After every row comes one of two labels: whether the row has a hidden trait. Each part has its own trait and labels.
(in the rows, 128 means zero)
[134,157,121,115,143,124,134,153,143,115,130,139,124,149,109,116,132,120,137,116,151,114,103,142,96,106,114,127,102,152,157,132,119,131,138,136,111,140,111,110,111,126,109,113,153,128,135,114,136,131,121,130,164,143,133,135,128,159,124,114,131,119,185,111,97,134,138,148] : laka
[133,118,154,123,164,123,139,128,149,129,137,127,137,117,150,137,133,92,140,93,176,120,124,130,123,138,131,93,119,128,132,133,135,100,128,150,127,130,122,124,121,94,126,139,117,115,133,150,119,137,130,131,154,125,134,131,140,113,169,116,129,122,133,185,123,109,124,122] : laka
[137,98,137,123,118,80,135,111,151,124,124,127,115,202,162,133,119,92,146,123,174,133,125,126,89,118,116,122,133,103,166,146,131,116,133,131,114,132,160,108,116,109,89,135,110,143,154,161,103,149,140,130,137,109,122,133,136,112,109,123,127,134,165,144,129,110,133,129] : laka
[132,89,144,128,126,76,134,98,147,134,122,124,121,176,164,145,118,86,143,122,172,138,135,122,95,133,123,123,143,96,149,152,137,109,130,130,119,127,165,111,123,102,101,143,99,139,154,170,98,149,142,131,125,102,123,128,140,97,144,120,124,135,146,157,136,107,125,121] : laka
[131,104,177,119,165,137,140,114,147,138,140,121,138,118,163,149,131,76,132,78,195,119,139,123,127,150,141,78,134,124,118,139,143,93,115,152,124,124,127,139,128,83,136,148,109,113,129,162,114,139,135,125,129,118,130,132,142,95,186,122,127,123,91,203,126,105,114,94] : laka
[127,142,163,123,183,169,138,134,141,130,140,124,145,71,135,138,139,105,125,67,181,116,129,130,150,152,144,93,123,141,103,126,135,108,124,157,131,130,103,139,127,93,147,146,132,96,118,140,139,133,116,127,145,139,139,134,140,113,188,123,132,119,112,184,112,115,112,106] : Nemal
[133,130,139,117,151,120,137,138,153,118,134,131,124,148,141,129,130,102,143,105,161,117,107,137,95,112,119,113,109,136,158,130,128,124,135,148,114,138,126,113,106,105,105,125,137,124,143,137,125,140,125,129,159,132,130,134,137,142,131,115,130,121,168,139,106,118,135,136] : laka
[136,112,117,121,107,87,130,129,148,115,131,129,111,226,153,126,122,98,152,136,151,125,104,132,79,94,104,133,105,119,192,129,127,127,139,132,110,138,151,104,100,113,80,114,129,147,153,136,118,144,135,130,158,123,121,135,133,153,69,123,130,127,187,121,121,120,149,147] : laka
[133,153,116,119,138,114,133,153,138,114,128,136,123,147,112,117,131,126,137,135,151,119,105,140,102,104,114,136,104,145,157,128,118,137,142,132,114,141,122,109,110,132,100,119,151,133,137,116,138,130,120,130,162,139,132,133,124,159,104,117,132,122,189,102,100,135,139,154] : laka
[130,108,150,131,152,124,138,113,140,135,131,124,139,95,150,140,130,104,130,104,168,131,143,123,139,155,139,99,137,115,115,141,134,99,127,142,137,120,132,127,136,107,138,145,104,120,128,159,123,138,133,127,134,111,132,128,131,89,183,123,129,130,111,178,135,114,115,119] : laka
[135,167,147,112,182,157,142,159,142,120,139,140,145,78,107,114,139,114,136,95,157,108,109,145,121,131,128,104,98,167,125,130,124,117,130,153,117,141,89,124,120,102,136,121,142,111,125,116,140,125,119,133,171,151,139,134,130,144,186,111,130,116,141,156,94,120,132,133] : Nemal
[127,141,163,121,186,171,137,138,138,130,141,124,145,70,139,140,139,99,126,63,180,113,130,130,151,146,144,89,115,147,95,124,135,111,124,162,133,132,103,140,126,95,151,146,134,96,117,140,137,134,114,126,145,134,139,133,140,114,192,123,131,118,111,185,110,123,114,103] : Nemal
[129,145,174,117,196,178,139,141,136,130,143,124,144,82,137,141,139,96,126,53,183,113,128,132,145,143,144,84,120,153,100,125,138,110,120,156,128,134,98,143,122,84,149,146,137,92,118,141,138,133,115,126,142,145,139,135,141,116,199,124,130,115,102,188,104,114,114,97] : Nemal

Part 2:
[139,116,120,124,113,135,110,135,152,121,131,130,109,130,111,144,136,126,138,129,129,149,110,128,128,157,129,131,115,126,110,126,134,148,127,128,135,106,127,131,121,141,127,108,138,133,126,112,114,142,131,119,131,140,123,156,126,103,146,110,109,112,134,130,125,140,125,125,143,136,121,135,123,130,123,114,117,105,135,131,110,128,106,130,129,120,143,151,128,138,151,136,136,112,124,135,147,116,139,130,126,142,139,133,133,151,116,136,117,120,112,149,130,142,190,137,129,126,133,128,139] : bine
[101,73,109,105,123,145,112,147,90,122,141,130,81,158,162,144,140,141,144,109,133,105,142,88,160,93,125,142,104,107,107,123,126,114,124,142,133,99,139,169,120,120,110,140,120,144,134,143,221,139,136,119,136,132,122,127,84,107,191,107,106,143,150,107,111,167,134,148,161,145,134,131,128,128,127,93,102,82,120,98,105,145,186,122,158,139,146,156,138,104,163,139,116,131,103,125,162,128,143,162,127,108,118,144,166,128,163,132,117,135,106,57,119,156,98,146,106,121,168,90,161] : bine
[145,161,137,138,136,120,134,117,143,126,115,127,144,118,106,121,118,115,116,136,139,126,113,140,118,163,129,121,131,136,144,132,129,132,120,129,131,143,126,104,133,131,138,103,134,120,121,114,94,131,134,133,123,118,122,155,149,131,102,137,136,122,118,128,136,101,123,127,110,122,127,128,126,130,128,142,143,152,129,153,127,115,100,130,108,120,119,131,124,142,107,124,141,106,144,129,112,130,115,108,128,136,149,118,105,119,112,127,137,120,149,120,132,105,145,123,139,115,109,140,123] : biboz
[146,147,146,163,148,121,138,109,111,109,111,129,145,132,99,129,130,114,114,130,141,127,113,148,138,179,122,126,119,139,148,139,121,141,127,133,137,133,121,114,132,141,144,100,139,117,116,112,81,132,147,132,119,133,114,133,133,104,88,125,135,114,108,146,141,98,124,146,117,119,107,128,133,136,142,134,148,154,128,155,135,106,100,121,85,111,114,141,121,134,129,134,141,100,144,115,106,124,106,113,126,166,169,127,122,125,126,127,137,120,142,145,136,115,143,128,144,112,114,139,149] : bine
[135,157,124,106,152,114,162,125,118,182,115,118,151,98,159,86,92,136,116,119,110,116,159,91,121,72,138,116,151,127,151,125,127,79,141,128,110,151,144,135,149,116,128,181,101,118,141,158,177,108,103,139,112,95,148,56,173,211,94,159,165,173,140,135,123,134,148,78,104,118,151,116,132,108,136,138,157,138,109,91,177,152,87,125,184,157,114,57,109,96,72,107,117,199,139,121,94,136,95,111,126,51,79,123,108,90,129,102,141,146,141,92,124,105,105,136,122,151,151,138,78] : biboz
[141,138,121,92,120,91,166,98,98,210,123,133,172,61,169,54,73,127,115,128,88,105,220,71,101,45,164,119,140,124,135,115,113,87,151,144,97,169,156,139,159,113,137,199,116,143,142,173,222,86,71,145,107,88,172,21,194,246,96,164,186,168,124,169,118,142,169,34,101,109,172,105,124,88,130,136,149,138,96,82,187,147,70,141,192,167,115,38,88,79,59,88,125,187,144,129,42,163,75,98,124,4,49,129,81,62,126,86,152,153,106,52,126,110,91,121,113,171,144,171,84] : biboz
[103,96,125,111,138,114,139,102,47,183,117,129,109,92,218,78,89,124,125,114,107,45,211,47,135,43,148,138,124,92,136,121,109,63,125,149,123,158,143,166,140,99,116,188,120,175,145,173,253,92,94,139,116,101,141,32,142,171,137,145,174,164,142,132,120,176,156,77,124,131,163,117,124,111,127,115,129,109,87,71,153,152,135,143,197,169,114,63,102,55,94,90,116,184,107,123,87,159,84,131,132,1,52,143,111,69,175,100,148,159,92,73,121,119,90,136,108,196,188,125,143] : biboz
[89,85,106,91,118,136,114,131,99,155,133,122,90,110,202,102,125,128,146,115,133,80,171,57,131,67,136,137,119,88,121,122,125,100,120,141,131,128,149,169,126,101,106,152,125,183,144,148,235,113,100,126,129,117,131,107,115,141,188,129,130,159,164,116,111,176,135,115,145,149,149,134,118,124,113,100,102,88,107,81,127,156,163,147,89,160,136,135,118,87,132,116,127,175,95,141,142,133,127,150,132,34,68,143,129,125,168,124,127,134,99,101,113,135,101,146,96,155,191,102,139] : biboz
